Below is a small trained network, with its code and all its weights. Each question gives an input and a target symbol and asks what happens when units are switched off, that is, made to give their printed mean instead of their output.

import numpy as np


def w(rows, s, z=0):
    codes = np.array(rows[::2]) - 128.0
    scale = np.full(codes.shape[1], s)
    scale[-1] = z or s
    return codes * scale


def norm(h):
    return h / np.sqrt((h * h).mean(-1, keepdims=True) + 1e-5)


def f(y):
    return y / 2 * (1 + np.tanh(0.7978845608 * (y + 0.044715 * y**3)))


def softmax(a):
    e = np.exp(a - a.max(-1, keepdims=True))
    return e / e.sum(-1, keepdims=True)


def log_softmax(a):
    a = a - a.max(-1, keepdims=True)
    return a - np.log(np.exp(a).sum(-1, keepdims=True))


def net(x, mask):
    ids = ['ΓΛΞΠεθστψ'.index(c) for c in x.split()]
    T = len(ids)
    res = E[ids] + P[:T]
    u = 0
    for l in range(2):
        q, k, v = (norm(res) @ M[l].T for M in (Q, K, V))
        z = softmax(np.where(np.tri(T) > 0, q @ k.T / 2**0.5, -1e9)) @ v
        res = res + np.where(mask[u], z, O[l][:, -1]) @ O[l][:, :-1]
        u += 1
        y = f(norm(res) @ A[l][:, :-1].T + A[l][:, -1])
        res = res + np.where(mask[u : u + 16], y, B[l][:, -1]) @ B[l][:, :-1]
        u += 16
    return log_softmax(norm(res)[-1] @ U[:, :-1].T + U[:, -1])


Q, K, V, O, A, B = {}, {}, {}, {}, {}, {}
E = w([
[141,91,62,163,155,157,97,229,165,131],'Γ',
[101,25,127,89,102,127,190,98,231,141],'Λ',
[97,85,87,255,118,215,179,120,90,119],'Ξ',
[110,109,206,10,82,92,113,160,111,21],'Π',
[122,108,179,168,132,118,100,153,83,248],'ε',
[86,250,121,152,98,202,179,93,139,160],'θ',
[220,102,68,146,22,71,113,65,104,163],'σ',
[126,92,32,209,122,231,112,137,117,139],'τ',
[117,97,46,223,119,151,197,222,131,133],'ψ',
],0.0084)
P = w([
[74,6,39,255,128,169,219,183,190,158],'0',
[82,82,25,217,16,163,131,174,113,106],'1',
[123,121,87,189,132,145,131,173,140,128],'2',
[183,99,131,149,128,143,145,128,168,212],'3',
[175,54,152,94,42,191,142,128,83,158],'4',
[182,123,134,80,62,181,128,146,97,131],'5',
[219,86,165,51,169,160,102,199,173,141],'6',
],0.0044)
Q[0] = w([
[110,140,158,86,218,67,98,135,174,113],'0.h0',
[86,251,81,156,165,64,114,35,151,94],'0.h0',
],0.03)
K[0] = w([
[156,67,52,167,118,92,118,111,142,94],'0.h0',
[86,147,76,96,103,137,136,166,150,1],'0.h0',
],0.033)
V[0] = w([
[148,118,59,138,154,240,124,120,187,41],'0.h0',
[147,255,155,93,99,149,85,127,107,128],'0.h0',
],0.0068)
O[0] = w([
[74,156,21,88,220,89,137,111,129,108,167],'0.h0',
[145,253,127,42,115,172,124,107,168,170,3],'0.h0',
],0.004,0.0038)
A[0] = w([
[109,134,151,138,117,82,108,136,45,200,78],'0.n0',
[93,148,150,172,144,122,212,113,109,117,87],'0.n1',
[139,124,104,103,139,66,182,170,115,125,84],'0.n2',
[158,140,138,74,143,125,120,121,100,101,102],'0.n3',
[67,242,144,125,101,165,154,111,179,132,122],'0.n4',
[172,123,157,55,102,120,111,73,176,117,99],'0.n5',
[163,72,51,151,110,135,113,151,156,155,252],'0.n6',
[126,104,152,141,148,108,143,123,105,84,78],'0.n7',
[85,37,188,27,128,97,207,69,249,138,38],'0.n8',
[133,192,113,67,163,173,128,152,55,100,120],'0.n9',
[154,212,187,102,145,124,121,97,154,108,50],'0.n10',
[131,133,182,9,114,88,114,126,119,16,123],'0.n11',
[67,81,115,125,163,174,141,89,102,142,132],'0.n12',
[84,126,120,59,163,115,90,190,134,126,72],'0.n13',
[90,159,186,155,111,161,123,160,101,183,160],'0.n14',
[187,152,106,87,46,34,143,43,103,123,114],'0.n15',
],0.012,0.0023)
B[0] = w([
[101,61,133,175,133,98,102,122,129,210,137],'0.n0',
[97,152,106,169,89,168,160,136,131,91,148],'0.n1',
[141,175,60,101,126,60,153,167,141,112,142],'0.n2',
[178,130,125,89,107,75,102,115,125,160,128],'0.n3',
[98,186,85,64,181,213,197,127,186,155,184],'0.n4',
[153,142,122,74,108,121,127,111,65,135,145],'0.n5',
[130,85,48,136,140,153,189,144,122,145,247],'0.n6',
[88,148,157,140,108,106,163,107,165,111,140],'0.n7',
[11,87,108,33,56,206,113,175,216,164,175],'0.n8',
[156,154,72,72,82,209,131,138,115,212,153],'0.n9',
[205,176,155,107,108,166,153,136,146,137,145],'0.n10',
[156,142,201,33,121,82,60,109,66,54,156],'0.n11',
[83,82,61,137,130,177,121,130,113,133,168],'0.n12',
[173,125,99,101,203,124,158,97,149,96,137],'0.n13',
[132,107,152,154,164,145,113,161,120,225,163],'0.n14',
[187,30,86,104,24,108,202,46,100,151,148],'0.n15',
],0.013,0.014)
Q[1] = w([
[191,104,20,100,79,250,232,126,113,208],'1.h0',
[69,128,120,153,111,204,120,157,141,182],'1.h0',
],0.024)
K[1] = w([
[114,145,189,4,58,111,101,112,152,136],'1.h0',
[117,103,192,91,135,91,96,147,131,121],'1.h0',
],0.031)
V[1] = w([
[54,190,118,208,198,232,160,160,230,199],'1.h0',
[181,139,93,254,140,91,163,66,87,249],'1.h0',
],0.016)
O[1] = w([
[83,194,226,100,141,62,84,57,190,108,198],'1.h0',
[162,187,171,151,155,111,119,88,2,139,3],'1.h0',
],0.0095,0.016)
A[1] = w([
[154,193,151,202,76,89,190,179,118,114,4],'1.n0',
[94,147,91,112,107,110,156,114,92,131,120],'1.n1',
[142,214,211,119,175,148,137,75,221,151,22],'1.n2',
[73,81,120,145,160,149,46,102,88,152,75],'1.n3',
[188,92,159,114,88,141,160,170,132,194,49],'1.n4',
[94,147,197,190,56,172,106,121,67,64,31],'1.n5',
[183,101,101,102,196,59,71,149,104,109,81],'1.n6',
[152,144,179,161,145,120,91,117,104,197,94],'1.n7',
[212,165,131,121,113,176,87,188,24,142,139],'1.n8',
[162,69,164,131,123,147,92,161,214,69,111],'1.n9',
[149,103,132,113,96,145,91,157,122,180,53],'1.n10',
[137,216,142,131,87,162,135,137,136,143,90],'1.n11',
[196,100,124,181,59,96,154,61,109,169,49],'1.n12',
[151,92,142,152,105,143,127,159,175,172,113],'1.n13',
[103,122,173,121,118,153,110,132,108,186,113],'1.n14',
[159,129,203,229,156,84,68,147,141,248,75],'1.n15',
],0.015,0.0037)
B[1] = w([
[111,212,76,91,80,71,120,214,97,87,129],'1.n0',
[174,121,192,126,123,120,80,153,141,118,167],'1.n1',
[176,252,100,73,158,224,147,97,56,228,255],'1.n2',
[198,122,107,61,115,168,79,125,169,71,158],'1.n3',
[189,118,58,123,131,210,117,216,122,86,178],'1.n4',
[128,130,231,206,103,193,161,163,113,159,149],'1.n5',
[89,81,214,89,154,109,177,146,120,144,141],'1.n6',
[138,112,136,145,161,89,56,191,170,139,162],'1.n7',
[120,129,170,105,60,43,109,23,206,233,169],'1.n8',
[61,154,156,134,87,110,104,57,93,244,222],'1.n9',
[175,108,171,104,120,166,155,191,147,107,151],'1.n10',
[123,124,153,87,204,129,149,147,120,167,163],'1.n11',
[134,93,79,159,68,77,152,79,78,128,165],'1.n12',
[104,105,78,157,131,135,72,207,105,146,209],'1.n13',
[138,137,157,146,150,131,111,172,145,98,153],'1.n14',
[188,110,166,124,173,63,21,239,165,183,186],'1.n15',
],0.017,0.0094)
U = w([
[114,55,157,108,230,84,222,128,106,105,115],'Γ',
[175,74,88,142,33,67,158,26,70,183,144],'Λ',
[166,223,106,75,189,187,168,90,123,193,156],'Ξ',
[4,92,113,112,80,107,109,131,245,145,121],'Π',
[122,111,226,231,106,209,141,126,97,83,129],'ε',
[185,107,70,84,159,161,26,80,176,36,130],'θ',
[190,114,174,182,128,69,29,185,129,207,144],'σ',
[129,203,79,130,101,52,151,205,91,54,165],'τ',
[128,121,126,87,121,120,126,139,99,92,2],'ψ',
],0.0046,0.0023)

Each question gives the input, a string of symbols that net reads in full, and the target symbol t.
The units are the heads (2 rows each of Q, K, V and O) and the neurons (one row each of A and B). Each row of codes is followed by its name. A weight is (code - 128) times the scale printed after its matrix; where a second scale follows, it is the last column's (O, A, B and U).
mask holds one flag per unit, layer by layer, with each layer's heads first. A switched-off unit (its flag False) gives its mean, the last column of its rows in O or B, instead of its output. The means were averaged over made-up inputs and are rounded, as every weight is.
A unit's drop is (log p(t) with every unit on - log p(t) with that unit switched off) / (log p(t) with every unit on - log p(t) with every unit switched off).
The circuit of an input: a set's keep is (log p(t) with only the set's units on - log p(t) with every unit switched off) / (log p(t) with every unit on - log p(t) with every unit switched off). Starting from the 12 units with the biggest drops (on a tie, the unit counted first), units are removed one at a time, each time the one whose removal leaves the highest keep (on an exact tie, the one counted first), for as long as the keep stays at least 0.8.
units of the circuit, in order: the units of the circuit, biggest drop first
most important unit: the unit with the biggest drop
top k neurons: the k neurons with the biggest drops, biggest first
top k neurons in layer l: the k neurons of layer l with the biggest drops, biggest first
drop when u is switched off: that unit's drop, to one decimal
input Γ Γ Γ Ξ Ξ Ξ, target ε: top neuron	(0.n8)
input ε Γ Γ σ Λ τ, target Π: units of the circuit, in order	(0.n8; 1.h0; 1.n2; 0.n4)
input τ Ξ θ τ ε Ξ, target σ: top 3 neurons	(1.n15; 0.n14; 0.n4)
input σ σ σ θ Γ σ Ξ, target Λ: units of the circuit, in order	(1.h0; 1.n8; 0.n8)
input τ τ τ Ξ, target ε: top 3 neurons	(0.n1; 0.n8; 0.n4)
input Γ θ θ Γ σ ψ, target Λ: top 2 neurons in layer 1	(1.n8; 1.n2)
input Ξ σ τ, target Λ: top 2 neurons	(1.n8; 0.n8)
input ε τ Γ, target σ: top 2 neurons in layer 1	(1.n15; 1.n7)
input τ ε Γ, target σ: top 2 neurons	(0.n4; 1.n15)
input τ Γ Γ, target Γ: top 2 neurons in layer 1	(1.n6; 1.n2)
input θ σ τ Λ ψ, target Π: top 2 neurons	(0.n8; 1.n2)
input Γ τ ε τ, target σ: top 2 neurons	(0.n4; 1.n15)
input ε ψ τ, target σ: top 2 neurons in layer 1	(1.n15; 1.n7)
input Λ Π Π θ τ σ, target Λ: units of the circuit, in order	(0.n15)
input ψ τ Γ Γ ψ ψ, target τ: top 2 neurons	(0.n8; 0.n4)
input Ξ Ξ τ Λ Γ, target Π: top 2 neurons	(1.n2; 0.n6)
input τ ψ ψ τ Ξ ψ τ, target θ: top 2 neurons in layer 0	(0.n12; 0.n15)
input τ θ Λ Ξ Γ, target Π: top 2 neurons	(0.n8; 1.n2)
input Λ Ξ Ξ ψ ψ Ξ, target Π: top 2 neurons in layer 0	(0.n8; 0.n12)
input ε Ξ ψ, target σ: most important unit	1.h0
input Λ θ θ ε τ Ξ, target σ: top 2 neurons in layer 1	(1.n15; 1.n13)
input Γ τ Λ θ τ σ Ξ, target Λ: drop when 0.h0 is switched off	0.8
input σ Ξ Γ, target Λ: drop when 1.n8 is switched off	0.3
input τ σ Γ ψ, target Λ: drop when 1.n8 is switched off	0.4
